Below are the code and all the weights of a small trained network. Each question names an input and a class and asks about switching units off, where a switched-off unit gives its printed mean instead of its output.

import numpy as np


def w(rows, s, z=0):
    codes = np.array(rows[::2]) - 128.0
    scale = np.full(codes.shape[1], s)
    scale[-1] = z or s
    return codes * scale


def norm(h):
    return h / np.sqrt((h * h).mean(-1, keepdims=True) + 1e-5)


def f(y):
    return y / 2 * (1 + np.tanh(0.7978845608 * (y + 0.044715 * y**3)))


def log_softmax(a):
    a = a - a.max(-1, keepdims=True)
    return a - np.log(np.exp(a).sum(-1, keepdims=True))


def net(x, mask):
    res = np.array(x, float).reshape(1, 3) / 4 @ E
    u = 0
    for l in range(4):
        y = f(norm(res) @ A[l][:, :-1].T + A[l][:, -1])
        res = res + np.where(mask[u : u + 4], y, B[l][:, -1]) @ B[l][:, :-1]
        u += 4
    return log_softmax(norm(res)[-1] @ U[:, :-1].T + U[:, -1])


A, B = {}, {}
E = w([
[184,31,119,119,83,115,120,84,109,167],'x0',
[157,175,122,98,204,70,91,152,103,172],'x1',
[147,175,136,165,141,77,174,138,117,254],'x2',
],0.0092)
A[0] = w([
[81,188,190,208,135,100,65,166,52,127,105],'0.n0',
[184,170,4,191,97,79,135,122,121,132,138],'0.n1',
[63,156,172,249,153,92,233,230,216,199,3],'0.n2',
[140,206,104,96,42,3,151,214,128,90,67],'0.n3',
],0.0057,0.0027)
B[0] = w([
[119,114,125,54,47,63,165,151,121,97,189],'0.n0',
[149,61,148,68,205,105,54,234,131,255,155],'0.n1',
[191,205,130,128,70,164,168,60,85,34,253],'0.n2',
[46,69,43,115,136,157,182,129,43,152,151],'0.n3',
],0.0095,0.0038)
A[1] = w([
[14,86,72,97,218,187,147,199,70,127,166],'1.n0',
[168,234,214,188,247,183,106,183,75,162,112],'1.n1',
[41,166,217,108,186,165,115,45,210,173,93],'1.n2',
[136,95,122,86,253,210,131,132,147,163,5],'1.n3',
],0.004,0.003)
B[1] = w([
[138,70,128,176,109,76,145,149,149,167,247],'1.n0',
[135,59,115,65,134,139,141,123,119,163,181],'1.n1',
[109,138,163,177,79,158,205,43,138,150,55],'1.n2',
[250,53,88,173,175,88,182,142,69,67,49],'1.n3',
],0.012,0.0013)
A[2] = w([
[67,144,141,77,166,109,118,138,98,116,65],'2.n0',
[162,111,86,117,144,41,38,142,122,58,5],'2.n1',
[168,96,104,180,115,165,181,125,99,214,41],'2.n2',
[74,109,91,115,164,60,187,177,168,2,2],'2.n3',
],0.0082,0.00094)
B[2] = w([
[186,92,98,109,109,73,163,188,126,203,167],'2.n0',
[254,69,182,48,151,90,149,129,25,175,212],'2.n1',
[64,141,221,192,120,159,6,167,227,92,178],'2.n2',
[86,128,226,161,168,133,121,187,228,151,255],'2.n3',
],0.0091,0.0064)
A[3] = w([
[149,154,1,70,129,114,190,173,138,188,3],'3.n0',
[121,176,84,69,148,157,135,191,161,135,72],'3.n1',
[106,136,143,58,116,153,129,130,157,83,85],'3.n2',
[154,40,87,89,80,126,73,113,98,64,105],'3.n3',
],0.0081,0.002)
B[3] = w([
[22,119,139,110,103,143,149,73,109,94,186],'3.n0',
[130,62,160,115,151,101,107,45,92,148,162],'3.n1',
[139,135,99,177,132,108,23,97,135,192,198],'3.n2',
[125,135,2,179,159,131,175,90,113,121,253],'3.n3',
],0.014,0.0036)
U = w([
[75,149,190,161,93,178,56,171,211,109,252],'0',
[122,105,202,90,150,74,102,234,143,178,219],'1',
[107,105,54,174,123,156,100,97,134,97,95],'2',
[206,92,117,84,163,125,127,110,78,124,8],'3',
[134,247,147,137,59,160,154,102,110,90,51],'4',
[40,148,168,67,112,92,146,105,64,127,65],'5',
],0.014,0.0027)

Each question gives the input, the list of numbers given to net, and the class t.
The units are the neurons (one row each of A and B). Each row of codes is followed by its name. A weight is (code - 128) times the scale printed after its matrix; where a second scale follows, it is the last column's (A, B and U).
mask holds one flag per neuron, layer by layer. A switched-off neuron (its flag False) gives its mean, the last column of its row in B, instead of its output. The means were averaged over made-up inputs and are rounded, as every weight is.
A unit's drop is (log p(t) with every unit on - log p(t) with that unit switched off) / (log p(t) with every unit on - log p(t) with every unit switched off).
The circuit of an input: a set's keep is (log p(t) with only the set's units on - log p(t) with every unit switched off) / (log p(t) with every unit on - log p(t) with every unit switched off). Starting from the 12 units with the biggest drops (on a tie, the unit counted first), units are removed one at a time, each time the one whose removal leaves the highest keep (on an exact tie, the one counted first), for as long as the keep stays at least 0.8.
units of the circuit, in order: the units of the circuit, biggest drop first
unit that matters most: the unit with the biggest drop
k most important neurons: the k neurons with the biggest drops, biggest first
top k neurons in layer l: the k neurons of layer l with the biggest drops, biggest first
drop when u is switched off: that unit's drop, to one decimal
input [-7,-7,1], class 4: unit that matters most	0.n2
input [-4,1,-6], class 1: units of the circuit, in order	0.n2, 2.n0
input [1,7,-1], class 3: top 3 neurons in layer 2	2.n3, 2.n1, 2.n2
input [-4,-4,1], class 4: 2 most important neurons	0.n2, 2.n2
input [6,0,8], class 0: 2 most important neurons	2.n2, 2.n1
input [-8,1,6], class 5: top 2 neurons in layer 3	3.n0, 3.n1
input [1,-3,-7], class 2: 2 most important neurons	3.n3, 2.n2
input [0,8,4], class 5: units of the circuit, in order	3.n0, 2.n3
input [-3,3,-7], class 1: units of the circuit, in order	2.n3, 2.n1
input [8,0,-5], class 2: 2 most important neurons	3.n3, 0.n1
input [-2,8,1], class 5: 2 most important neurons	3.n0, 2.n3
input [-1,5,-8], class 1: 3 most important neurons	2.n3, 0.n2, 2.n1
input [-4,1,-7], class 1: 2 most important neurons	0.n2, 2.n3
input [3,0,1], class 0: 2 most important neurons	2.n2, 0.n0
input [0,-1,0], class 0: unit that matters most	0.n2
input [1,8,-2], class 3: 2 most important neurons	2.n1, 2.n3
input [1,5,-1], class 3: 2 most important neurons	2.n3, 2.n1
input [-1,-7,5], class 4: 2 most important neurons	0.n2, 2.n3
input [-8,-1,7], class 4: 2 most important neurons	0.n2, 2.n1
input [-5,5,1], class 5: most important neuron	3.n0
input [-8,1,-5], class 1: top 2 neurons in layer 0	0.n2, 0.n0
input [-2,-7,2], class 4: 2 most important neurons	2.n3, 0.n2
input [-1,2,4], class 5: drop when 0.n1 is switched off	0.1
input [-4,-3,1], class 4: drop when 0.n2 is switched off	1.5
input [-8,-7,5], class 4: drop when 0.n2 is switched off	0.8
input [-3,6,7], class 5: drop when 3.n0 is switched off	0.2
input [-6,5,-5], class 1: most important neuron	2.n3
